Below are the code and all the weights of a small trained network. Each question names an input and a target symbol and asks about switching units off, where a switched-off unit gives its printed mean instead of its output.

import numpy as np


def w(rows, s, z=0):
    codes = np.array(rows[::2]) - 128.0
    scale = np.full(codes.shape[1], s)
    scale[-1] = z or s
    return codes * scale


def norm(h):
    return h / np.sqrt((h * h).mean(-1, keepdims=True) + 1e-5)


def f(y):
    return y / 2 * (1 + np.tanh(0.7978845608 * (y + 0.044715 * y**3)))


def softmax(a):
    e = np.exp(a - a.max(-1, keepdims=True))
    return e / e.sum(-1, keepdims=True)


def log_softmax(a):
    a = a - a.max(-1, keepdims=True)
    return a - np.log(np.exp(a).sum(-1, keepdims=True))


def net(x, mask):
    ids = ['ΓΘΠβδελμσ'.index(c) for c in x.split()]
    T = len(ids)
    res = E[ids] + P[:T]
    u = 0
    for l in range(3):
        r = norm(res)
        for j in range(2):
            rows = slice(2 * j, 2 * j + 2)
            q, k, v = (r @ M[l][rows].T for M in (Q, K, V))
            z = softmax(np.where(np.tri(T) > 0, q @ k.T / 2**0.5, -1e9)) @ v
            o = O[l][rows]
            res = res + np.where(mask[u + j], z, o[:, -1]) @ o[:, :-1]
        u += 2
        y = f(norm(res) @ A[l][:, :-1].T + A[l][:, -1])
        res = res + np.where(mask[u : u + 4], y, B[l][:, -1]) @ B[l][:, :-1]
        u += 4
    return log_softmax(norm(res)[-1] @ U[:, :-1].T + U[:, -1])


Q, K, V, O, A, B = {}, {}, {}, {}, {}, {}
E = w([
[145,189,131,68,170,226,177,63],'Γ',
[207,143,239,66,50,72,180,243],'Θ',
[132,88,50,60,202,95,155,243],'Π',
[61,2,149,167,178,102,229,39],'β',
[136,48,193,106,184,135,125,218],'δ',
[170,147,163,58,148,14,17,132],'ε',
[191,109,157,132,108,34,126,145],'λ',
[249,70,82,232,150,166,178,108],'μ',
[154,228,155,109,209,194,104,178],'σ',
],0.019)
P = w([
[121,221,50,138,2,165,220,251],'0',
[207,139,120,40,49,154,107,183],'1',
[209,127,133,43,84,166,100,186],'2',
[207,132,105,36,133,147,125,198],'3',
[202,123,102,45,137,128,92,180],'4',
[210,127,88,49,163,124,86,170],'5',
[208,129,89,56,195,113,93,182],'6',
[210,136,90,71,210,122,86,179],'7',
[211,134,81,72,209,94,68,146],'8',
[200,140,89,85,226,112,64,169],'9',
[200,144,94,102,236,107,49,167],'10',
[183,144,63,124,240,93,47,173],'11',
[200,155,93,131,254,101,40,162],'12',
[226,148,88,104,239,92,96,186],'13',
],0.0056)
Q[0] = w([
[27,106,127,218,75,168,121,101],'L0H0',
[255,155,128,21,224,136,114,168],'L0H0',
[68,140,118,155,55,147,97,143],'L0H1',
[71,122,104,161,94,127,158,142],'L0H1',
],0.014)
K[0] = w([
[124,172,130,56,50,158,142,148],'L0H0',
[143,101,93,210,248,129,106,70],'L0H0',
[95,199,150,83,127,104,106,167],'L0H1',
[137,156,168,68,131,95,173,153],'L0H1',
],0.013)
V[0] = w([
[252,117,93,161,152,164,107,176],'L0H0',
[111,109,122,168,86,111,157,116],'L0H0',
[127,103,122,254,163,154,146,103],'L0H1',
[207,66,103,164,147,60,200,62],'L0H1',
],0.0066)
O[0] = w([
[179,124,92,154,35,192,65,64,216],'L0H0',
[167,111,132,150,139,132,76,121,121],'L0H0',
[115,91,118,160,143,1,60,53,179],'L0H1',
[72,103,147,135,107,106,78,128,254],'L0H1',
],0.0098,0.0081)
A[0] = w([
[115,32,181,138,137,237,153,107,253],'L0N0',
[1,52,178,129,151,165,86,34,103],'L0N1',
[92,199,145,83,148,137,62,147,210],'L0N2',
[111,135,74,129,232,152,135,98,198],'L0N3',
],0.0094,0.0036)
B[0] = w([
[58,110,102,234,202,55,230,130,225],'L0N0',
[80,160,254,84,199,131,145,182,251],'L0N1',
[182,249,96,66,176,146,115,111,253],'L0N2',
[144,102,214,76,102,161,176,118,205],'L0N3',
],0.0093,0.0051)
Q[1] = w([
[182,245,43,1,70,134,96,227],'L1H0',
[99,78,94,66,97,146,151,94],'L1H0',
[91,95,55,128,61,202,147,97],'L1H1',
[26,235,162,87,148,160,139,139],'L1H1',
],0.0057)
K[1] = w([
[201,124,32,141,93,53,10,135],'L1H0',
[154,157,105,1,154,83,120,115],'L1H0',
[95,243,91,146,83,116,174,188],'L1H1',
[71,209,208,175,212,166,188,119],'L1H1',
],0.008)
V[1] = w([
[199,110,53,88,160,93,126,143],'L1H0',
[128,127,90,168,99,85,89,133],'L1H0',
[55,235,72,254,121,131,134,154],'L1H1',
[32,101,154,96,24,235,95,66],'L1H1',
],0.0046)
O[1] = w([
[134,68,245,76,83,124,184,168,203],'L1H0',
[181,97,254,27,65,230,91,177,88],'L1H0',
[151,181,123,39,210,83,151,97,4],'L1H1',
[137,131,179,88,177,185,124,167,16],'L1H1',
],0.0058,0.0022)
A[1] = w([
[126,41,237,100,31,18,116,175,79],'L1N0',
[160,137,81,100,113,195,165,187,63],'L1N1',
[166,2,118,250,84,32,129,145,254],'L1N2',
[136,61,49,85,166,50,108,64,79],'L1N3',
],0.0076,0.0031)
B[1] = w([
[82,149,181,155,127,162,142,166,224],'L1N0',
[79,70,67,27,83,39,74,93,156],'L1N1',
[69,176,77,194,121,139,96,92,255],'L1N2',
[62,43,153,49,157,249,121,147,163],'L1N3',
],0.011,0.0076)
Q[2] = w([
[159,64,132,72,108,88,202,219],'L2H0',
[193,123,67,84,83,179,191,112],'L2H0',
[60,122,151,148,183,95,120,159],'L2H1',
[196,188,9,124,89,175,86,179],'L2H1',
],0.011)
K[2] = w([
[147,47,185,84,167,98,156,229],'L2H0',
[200,202,121,36,152,190,224,140],'L2H0',
[48,146,144,137,144,100,184,97],'L2H1',
[255,238,145,46,46,182,143,132],'L2H1',
],0.0088)
V[2] = w([
[151,58,200,227,230,173,60,28],'L2H0',
[153,29,93,157,91,40,144,229],'L2H0',
[194,138,232,39,76,144,254,45],'L2H1',
[90,73,60,222,230,39,65,124],'L2H1',
],0.0038)
O[2] = w([
[64,155,90,104,59,189,194,209,252],'L2H0',
[159,83,123,136,113,254,61,193,24],'L2H0',
[145,122,210,137,110,168,131,169,114],'L2H1',
[87,171,101,182,193,157,127,150,142],'L2H1',
],0.0082,0.0012)
A[2] = w([
[132,197,126,101,168,125,129,71,120],'L2N0',
[199,167,187,94,187,109,80,194,134],'L2N1',
[164,147,146,97,144,71,16,167,2],'L2N2',
[31,166,1,88,139,180,89,132,127],'L2N3',
],0.0088,0.0047)
B[2] = w([
[78,141,160,160,114,118,113,34,229],'L2N0',
[129,123,27,223,141,203,179,226,253],'L2N1',
[84,51,56,131,122,1,124,99,199],'L2N2',
[203,110,233,95,132,223,89,127,229],'L2N3',
],0.0099,0.0052)
U = w([
[154,218,178,55,162,153,151,68,133],'Γ',
[138,162,167,147,21,87,175,201,116],'Θ',
[212,1,162,54,136,175,145,186,148],'Π',
[41,69,150,109,108,30,224,46,137],'β',
[29,152,126,140,232,126,121,208,144],'δ',
[127,83,67,56,146,2,68,137,132],'ε',
[109,137,152,143,63,159,9,81,161],'λ',
[161,53,37,227,141,183,180,95,58],'μ',
[221,247,43,118,158,98,79,156,2],'σ',
],0.0084,0.0042)

Each question gives the input, a string of symbols that net reads in full, and the target symbol t.
The units are the heads (2 rows each of Q, K, V and O) and the neurons (one row each of A and B). Each row of codes is followed by its name. A weight is (code - 128) times the scale printed after its matrix; where a second scale follows, it is the last column's (O, A, B and U).
mask holds one flag per unit, layer by layer, with each layer's heads first. A switched-off unit (its flag False) gives its mean, the last column of its rows in O or B, instead of its output. The means were averaged over made-up inputs and are rounded, as every weight is.
A unit's drop is (log p(t) with every unit on - log p(t) with that unit switched off) / (log p(t) with every unit on - log p(t) with every unit switched off).
The circuit of an input: a set's keep is (log p(t) with only the set's units on - log p(t) with every unit switched off) / (log p(t) with every unit on - log p(t) with every unit switched off). Starting from the 12 units with the biggest drops (on a tie, the unit counted first), units are removed one at a time, each time the one whose removal leaves the highest keep (on an exact tie, the one counted first), for as long as the keep stays at least 0.8.
circuit, biggest first: the units of the circuit, biggest drop first
unit that matters most: the unit with the biggest drop
top k neurons: the k neurons with the biggest drops, biggest first
top k neurons in layer l: the k neurons of layer l with the biggest drops, biggest first
which heads matter: for each layer, one digit per head in row order, 1 if its drop is at least 0.15 and else 0, layers parted by /
input Θ Π Γ δ μ λ σ, target λ: which heads matter : 11 / 00 / 00
input λ Γ λ Γ σ Π, target ε: circuit, biggest first : L1N1, L0H1, L2H0
input λ ε δ ε Γ Π Θ ε μ λ, target λ: unit that matters most : L0H0
input Γ Θ Γ δ δ δ β Π Γ Γ δ ε Θ, target δ: which heads matter : 10 / 00 / 01
input Γ δ ε, target σ: circuit, biggest first : L0H1, L0N2
input μ Γ δ, target λ: which heads matter : 11 / 00 / 00
input Γ Π Γ Γ Γ λ Θ λ Γ Γ δ λ λ δ, target μ: circuit, biggest first : L0N0, L0H1, L0N1, L1N0
input Γ Π σ ε λ ε ε Θ Γ λ Γ Γ Γ Π, target ε: top 3 neurons : L1N1, L2N3, L1N3
input Θ λ Π Θ ε Γ Γ ε λ σ σ Θ Γ σ, target σ: which heads matter : 00 / 00 / 10
input ε Θ λ β μ, target λ: which heads matter : 01 / 00 / 00
input Γ Θ Γ ε Γ μ λ, target λ: which heads matter : 00 / 00 / 00
input Π ε Γ δ δ λ ε Π Γ Γ Γ, target β: circuit, biggest first : L2H0, L2N0
input Γ Θ λ δ σ Γ δ σ Γ Π Π σ, target Γ: top 3 neurons : L0N2, L2N0, L0N3
input ε σ δ λ Θ δ σ ε σ λ, target Θ: which heads matter : 01 / 10 / 01
input Π ε δ β λ Γ, target δ: which heads matter : 11 / 00 / 01
input μ λ ε λ Θ λ λ λ λ σ, target λ: top 2 neurons : L2N0, L0N0
input Γ Γ σ Π ε Γ Γ λ σ, target Γ: top 2 neurons : L2N0, L0N3
input Θ δ Γ ε Γ, target β: top neuron in layer 2 : L2N3
input Θ δ β Γ μ Θ Π Γ Γ Θ, target λ: which heads matter : 11 / 00 / 00
input Π σ Θ Θ β δ Γ, target δ: top 4 neurons : L0N1, L2N1, L2N3, L1N2
input σ Γ ε Γ β δ Γ λ ε ε, target δ: top 4 neurons : L2N1, L1N3, L1N1, L1N0
input ε μ σ ε δ, target λ: top 2 neurons in layer 2 : L2N1, L2N3
input ε δ δ σ λ Γ λ Γ σ Π ε Θ, target Π: which heads matter : 01 / 00 / 10
input β ε ε, target δ: circuit, biggest first : L0H0
input ε Γ δ Π Γ σ Θ Θ, target Π: top 2 neurons in layer 1 : L1N2, L1N1
